Here is a tiny trained network, its code and every weight. The questions are about switching its units off for an input and a class, where a switched-off unit gives its printed mean instead of its output.

import numpy as np


def w(rows, s, z=0):
    codes = np.array(rows[::2]) - 128.0
    scale = np.full(codes.shape[1], s)
    scale[-1] = z or s
    return codes * scale


def f(y):
    return y / 2 * (1 + np.tanh(0.7978845608 * (y + 0.044715 * y**3)))


def log_softmax(a):
    a = a - a.max(-1, keepdims=True)
    return a - np.log(np.exp(a).sum(-1, keepdims=True))


def net(x, mask):
    res = np.array(x, float).reshape(1, 5) / 4 @ E
    y = f(res @ A[0][:, :-1].T + A[0][:, -1])
    res = res + np.where(mask, y, B[0][:, -1]) @ B[0][:, :-1]
    return log_softmax(res[-1] @ U[:, :-1].T + U[:, -1])


A, B = {}, {}
E = w([
[149,73,94,134,171,158,122,217,41],'x0',
[138,121,152,84,134,131,100,152,124],'x1',
[103,182,123,60,168,183,221,152,124],'x2',
[121,186,143,170,251,46,97,190,179],'x3',
[18,77,146,142,177,135,153,57,140],'x4',
],0.011)
A[0] = w([
[159,72,125,193,101,138,45,105,103,111],'N0',
[143,129,123,50,109,160,176,164,151,98],'N1',
[116,154,133,67,94,202,72,28,34,44],'N2',
[98,96,90,161,171,162,104,182,72,121],'N3',
[104,237,85,77,180,217,254,145,108,68],'N4',
[148,106,200,233,89,125,83,118,136,105],'N5',
[106,209,195,84,108,107,119,48,174,107],'N6',
[112,177,216,121,24,128,145,92,184,107],'N7',
[54,53,154,71,155,91,143,18,61,51],'N8',
[148,47,89,112,7,174,103,62,64,4],'N9',
[171,87,104,39,107,189,186,74,112,60],'N10',
[182,218,54,93,71,98,98,137,102,109],'N11',
[144,53,129,133,60,201,172,87,103,6],'N12',
[96,34,81,143,108,153,165,214,72,64],'N13',
[21,67,109,106,209,160,106,94,165,120],'N14',
[158,57,86,129,144,166,158,180,76,73],'N15',
],0.0076,0.0022)
B[0] = w([
[54,24,122,46,117,86,154,117,130,173],'N0',
[81,117,129,111,100,106,111,162,130,180],'N1',
[197,142,140,177,178,118,71,120,88,196],'N2',
[252,92,195,160,219,181,167,119,166,180],'N3',
[79,72,155,48,79,31,120,119,84,252],'N4',
[113,111,135,90,104,79,119,53,134,167],'N5',
[165,124,233,167,116,163,121,126,197,200],'N6',
[198,62,191,151,118,184,175,134,177,193],'N7',
[73,129,58,121,55,182,99,159,127,198],'N8',
[147,170,160,163,155,94,103,135,16,226],'N9',
[143,134,172,134,144,95,83,157,83,211],'N10',
[102,148,2,140,64,222,114,193,125,175],'N11',
[139,215,166,175,169,73,71,146,99,203],'N12',
[147,95,159,176,139,176,199,36,190,194],'N13',
[143,147,17,184,108,164,72,172,81,202],'N14',
[145,136,178,83,112,190,156,107,160,189],'N15',
],0.0077,0.012)
U = w([
[133,228,170,182,224,51,82,148,73,253],'0',
[152,71,220,142,124,254,193,89,152,78],'1',
[80,11,133,33,72,49,132,95,81,79],'2',
[101,139,14,143,50,252,80,166,93,86],'3',
],0.0098,0.0021)

Each question gives the input, the list of numbers given to net, and the class t.
The units are the neurons (one row each of A and B). Each row of codes is followed by its name. A weight is (code - 128) times the scale printed after its matrix; where a second scale follows, it is the last column's (A, B and U).
mask holds one flag per neuron, in row order. A switched-off neuron (its flag False) gives its mean, the last column of its row in B, instead of its output. The means were averaged over made-up inputs and are rounded, as every weight is.
A unit's drop is (log p(t) with every unit on - log p(t) with that unit switched off) / (log p(t) with every unit on - log p(t) with every unit switched off).
The circuit of an input: a set's keep is (log p(t) with only the set's units on - log p(t) with every unit switched off) / (log p(t) with every unit on - log p(t) with every unit switched off). Starting from the 12 units with the biggest drops (on a tie, the unit counted first), units are removed one at a time, each time the one whose removal leaves the highest keep (on an exact tie, the one counted first), for as long as the keep stays at least 0.8.
units of the circuit, in order: the units of the circuit, biggest drop first
most important unit: the unit with the biggest drop
k most important neurons: the k neurons with the biggest drops, biggest first
drop of u: that unit's drop, to one decimal
input [-3,3,8,-7,2], class 2: units of the circuit, in order => N4
input [-4,-3,-1,1,7], class 3: 2 most important neurons => N14; N8
input [0,4,-7,-7,-5], class 0: 3 most important neurons => N9; N12; N4
input [7,-3,-7,-5,5], class 1: 3 most important neurons => N13; N4; N3
input [-2,1,7,-6,-3], class 2: 2 most important neurons => N4; N1
input [3,-3,1,3,-4], class 3: 4 most important neurons => N12; N9; N11; N10
input [-7,4,-6,-7,-2], class 0: 2 most important neurons => N9; N12
input [3,0,-7,-7,-1], class 0: 3 most important neurons => N9; N12; N4
input [0,-3,4,-2,5], class 3: 3 most important neurons => N14; N8; N0
input [-1,2,-3,2,5], class 3: 2 most important neurons => N4; N14
input [-8,6,-7,0,-3], class 1: 3 most important neurons => N7; N4; N6
input [-2,-5,-6,-7,1], class 0: 4 most important neurons => N9; N12; N4; N2
input [6,1,5,0,0], class 1: 2 most important neurons => N3; N13
input [1,-5,-5,-4,6], class 3: units of the circuit, in order => N8
input [-4,-8,0,-3,8], class 3: 2 most important neurons => N8; N14
input [0,0,-6,4,-8], class 3: 2 most important neurons => N11; N4
input [0,-3,5,-8,-1], class 0: drop of N12 => 0.1
input [-3,5,-1,-1,-6], class 3: drop of N11 => 0.4
input [-2,-7,-3,6,7], class 3: drop of N2 => 0.1
input [-7,-3,5,4,-2], class 1: most important unit => N6
input [5,5,-7,1,-6], class 2: drop of N0 => 1.3
